Below are the code and all the weights of a small trained network. Each question names an input and a class and asks about switching units off, where a switched-off unit gives its printed mean instead of its output.

import numpy as np


def w(rows, s, z=0):
    codes = np.array(rows[::2]) - 128.0
    scale = np.full(codes.shape[1], s)
    scale[-1] = z or s
    return codes * scale


def norm(h):
    return h / np.sqrt((h * h).mean(-1, keepdims=True) + 1e-5)


def f(y):
    return y / 2 * (1 + np.tanh(0.7978845608 * (y + 0.044715 * y**3)))


def log_softmax(a):
    a = a - a.max(-1, keepdims=True)
    return a - np.log(np.exp(a).sum(-1, keepdims=True))


def net(x, mask):
    res = np.array(x, float).reshape(1, 6) / 4 @ E
    u = 0
    for l in range(2):
        y = f(norm(res) @ A[l][:, :-1].T + A[l][:, -1])
        res = res + np.where(mask[u : u + 15], y, B[l][:, -1]) @ B[l][:, :-1]
        u += 15
    return log_softmax(norm(res)[-1] @ U[:, :-1].T + U[:, -1])


A, B = {}, {}
E = w([
[216,139,124,181,157,110,158,39,159],'x0',
[154,54,120,92,100,123,125,236,78],'x1',
[62,85,156,156,49,134,160,157,156],'x2',
[167,157,193,59,108,142,101,123,166],'x3',
[82,101,67,42,153,20,155,135,158],'x4',
[165,114,173,101,253,95,122,148,110],'x5',
],0.0055)
A[0] = w([
[53,135,50,71,146,166,141,83,141,29],'0.n1',
[113,131,148,93,233,109,66,159,174,125],'0.n2',
[111,84,111,143,76,162,157,126,169,119],'0.n3',
[107,170,176,117,115,121,44,126,125,154],'0.n4',
[57,149,57,169,85,68,130,221,115,157],'0.n5',
[94,113,140,77,138,58,122,230,233,182],'0.n6',
[147,185,128,200,218,138,203,108,147,102],'0.n7',
[117,176,86,148,57,99,103,149,88,215],'0.n8',
[111,87,183,135,103,205,22,138,47,72],'0.n9',
[155,216,66,71,188,134,60,108,67,3],'0.n10',
[95,146,40,142,56,31,111,20,72,157],'0.n11',
[185,171,130,174,186,143,138,97,150,68],'0.n12',
[183,143,237,57,203,3,80,127,95,124],'0.n13',
[65,99,136,117,135,159,126,112,74,194],'0.n14',
[137,154,172,16,201,82,71,175,159,68],'0.n15',
],0.0061,0.0018)
B[0] = w([
[164,125,50,116,120,85,135,71,158,154],'0.n1',
[89,176,119,71,98,154,168,141,131,195],'0.n2',
[149,82,171,78,146,53,172,142,174,166],'0.n3',
[158,149,148,73,162,91,116,184,88,164],'0.n4',
[113,130,153,140,141,140,125,62,162,221],'0.n5',
[174,170,149,215,106,135,113,100,90,220],'0.n6',
[163,85,126,110,94,182,91,115,105,222],'0.n7',
[200,131,211,107,179,127,113,127,154,179],'0.n8',
[67,163,103,115,187,157,92,207,162,204],'0.n9',
[119,103,121,143,76,112,189,137,166,183],'0.n10',
[93,136,158,107,141,83,70,139,115,228],'0.n11',
[147,151,59,170,87,125,146,161,135,207],'0.n12',
[80,183,117,104,123,151,195,142,156,253],'0.n13',
[151,138,191,117,186,164,117,118,160,162],'0.n14',
[132,132,255,83,146,89,138,105,53,219],'0.n15',
],0.0065,0.0039)
A[1] = w([
[113,89,62,155,183,30,86,36,136,5],'1.n1',
[177,126,98,98,148,109,153,16,255,194],'1.n2',
[198,151,153,12,166,131,209,86,150,235],'1.n3',
[82,49,210,81,107,101,53,104,84,61],'1.n4',
[162,12,197,154,36,107,153,98,162,20],'1.n5',
[72,77,156,150,162,127,144,141,97,223],'1.n6',
[149,103,173,38,101,90,113,197,163,212],'1.n7',
[197,150,159,158,171,173,147,57,116,198],'1.n8',
[169,204,97,186,107,143,183,220,75,60],'1.n9',
[166,144,216,29,111,97,197,107,94,78],'1.n10',
[230,111,133,151,63,181,92,105,147,117],'1.n11',
[79,40,216,179,29,54,153,112,155,89],'1.n12',
[89,100,78,49,132,87,92,63,182,9],'1.n13',
[70,182,81,105,85,40,101,71,108,173],'1.n14',
[144,200,164,129,119,210,32,137,113,159],'1.n15',
],0.0064,0.0015)
B[1] = w([
[192,145,155,18,143,120,85,133,121,203],'1.n1',
[98,65,154,129,78,132,120,172,156,255],'1.n2',
[28,104,184,143,131,126,158,104,148,246],'1.n3',
[185,66,37,176,108,104,167,109,73,171],'1.n4',
[15,83,67,123,150,167,231,110,149,190],'1.n5',
[147,197,141,92,146,148,111,137,126,163],'1.n6',
[132,100,76,188,149,187,132,87,78,200],'1.n7',
[117,55,53,165,76,83,148,83,84,212],'1.n8',
[149,125,63,98,65,133,75,71,184,172],'1.n9',
[71,201,79,164,215,141,152,162,100,232],'1.n10',
[186,126,41,196,172,93,134,99,67,203],'1.n11',
[86,160,121,137,64,103,165,70,254,224],'1.n12',
[192,121,137,140,120,49,103,144,145,172],'1.n13',
[200,116,207,51,139,70,27,175,170,212],'1.n14',
[195,109,131,77,117,76,113,130,122,240],'1.n15',
],0.006,0.0048)
U = w([
[168,135,184,61,104,49,58,118,184,225],'0',
[183,127,149,116,130,222,45,220,114,6],'1',
[65,110,93,183,90,127,213,78,179,118],'2',
[58,249,199,89,219,147,179,174,46,178],'3',
[235,121,50,196,94,150,91,73,43,80],'4',
],0.011,0.0018)

Each question gives the input, the list of numbers given to net, and the class t.
The units are the neurons (one row each of A and B). Each row of codes is followed by its name. A weight is (code - 128) times the scale printed after its matrix; where a second scale follows, it is the last column's (A, B and U).
mask holds one flag per neuron, layer by layer. A switched-off neuron (its flag False) gives its mean, the last column of its row in B, instead of its output. The means were averaged over made-up inputs and are rounded, as every weight is.
A unit's drop is (log p(t) with every unit on - log p(t) with that unit switched off) / (log p(t) with every unit on - log p(t) with every unit switched off).
The circuit of an input: a set's keep is (log p(t) with only the set's units on - log p(t) with every unit switched off) / (log p(t) with every unit on - log p(t) with every unit switched off). Starting from the 12 units with the biggest drops (on a tie, the unit counted first), units are removed one at a time, each time the one whose removal leaves the highest keep (on an exact tie, the one counted first), for as long as the keep stays at least 0.8.
circuit, biggest first: the units of the circuit, biggest drop first
k most important neurons: the k neurons with the biggest drops, biggest first
top k neurons in layer l: the k neurons of layer l with the biggest drops, biggest first
drop of u: that unit's drop, to one decimal
input [3,1,-2,-1,-2,4], class 2: top 4 neurons in layer 0 : 0.n13, 0.n6, 0.n2, 0.n10
input [-7,6,-5,7,4,-5], class 3: circuit, biggest first : 0.n15, 1.n10
input [4,-8,-3,-4,-2,7], class 4: circuit, biggest first : 0.n7
input [6,-5,-2,2,0,-8], class 0: circuit, biggest first : 0.n11, 1.n14
input [2,-8,3,-6,0,4], class 4: circuit, biggest first : 0.n7, 1.n12
input [-2,4,-3,6,-2,-5], class 1: 2 most important neurons : 0.n9, 1.n8
input [8,3,-4,-1,6,3], class 3: top 2 neurons in layer 0 : 0.n15, 0.n13
input [5,-1,1,7,-1,-2], class 2: 2 most important neurons : 0.n6, 0.n9
input [3,7,0,-4,-3,-6], class 2: 2 most important neurons : 0.n3, 1.n5
input [-1,-2,6,-4,-8,5], class 1: top 2 neurons in layer 0 : 0.n9, 0.n6
input [-6,8,-4,-6,5,-3], class 4: 2 most important neurons : 1.n4, 0.n8
input [-1,-5,3,2,-6,-3], class 4: top 2 neurons in layer 1 : 1.n14, 1.n11
input [4,-6,-6,5,1,6], class 3: top 2 neurons in layer 1 : 1.n10, 1.n12
input [-5,5,0,2,5,-4], class 2: top neuron in layer 1 : 1.n12
input [6,-4,-5,0,-2,8], class 2: 2 most important neurons : 0.n13, 1.n3
input [-7,-6,3,5,-7,-2], class 1: drop of 1.n15 : 0.2
input [-7,8,-1,7,-4,7], class 3: drop of 0.n15 : 0.1
input [2,-6,6,5,-7,8], class 4: drop of 1.n8 : 0.2
input [3,-5,3,0,7,-3], class 0: drop of 1.n4 : 0.0
input [5,5,-8,7,-3,4], class 3: most important neuron : 0.n15
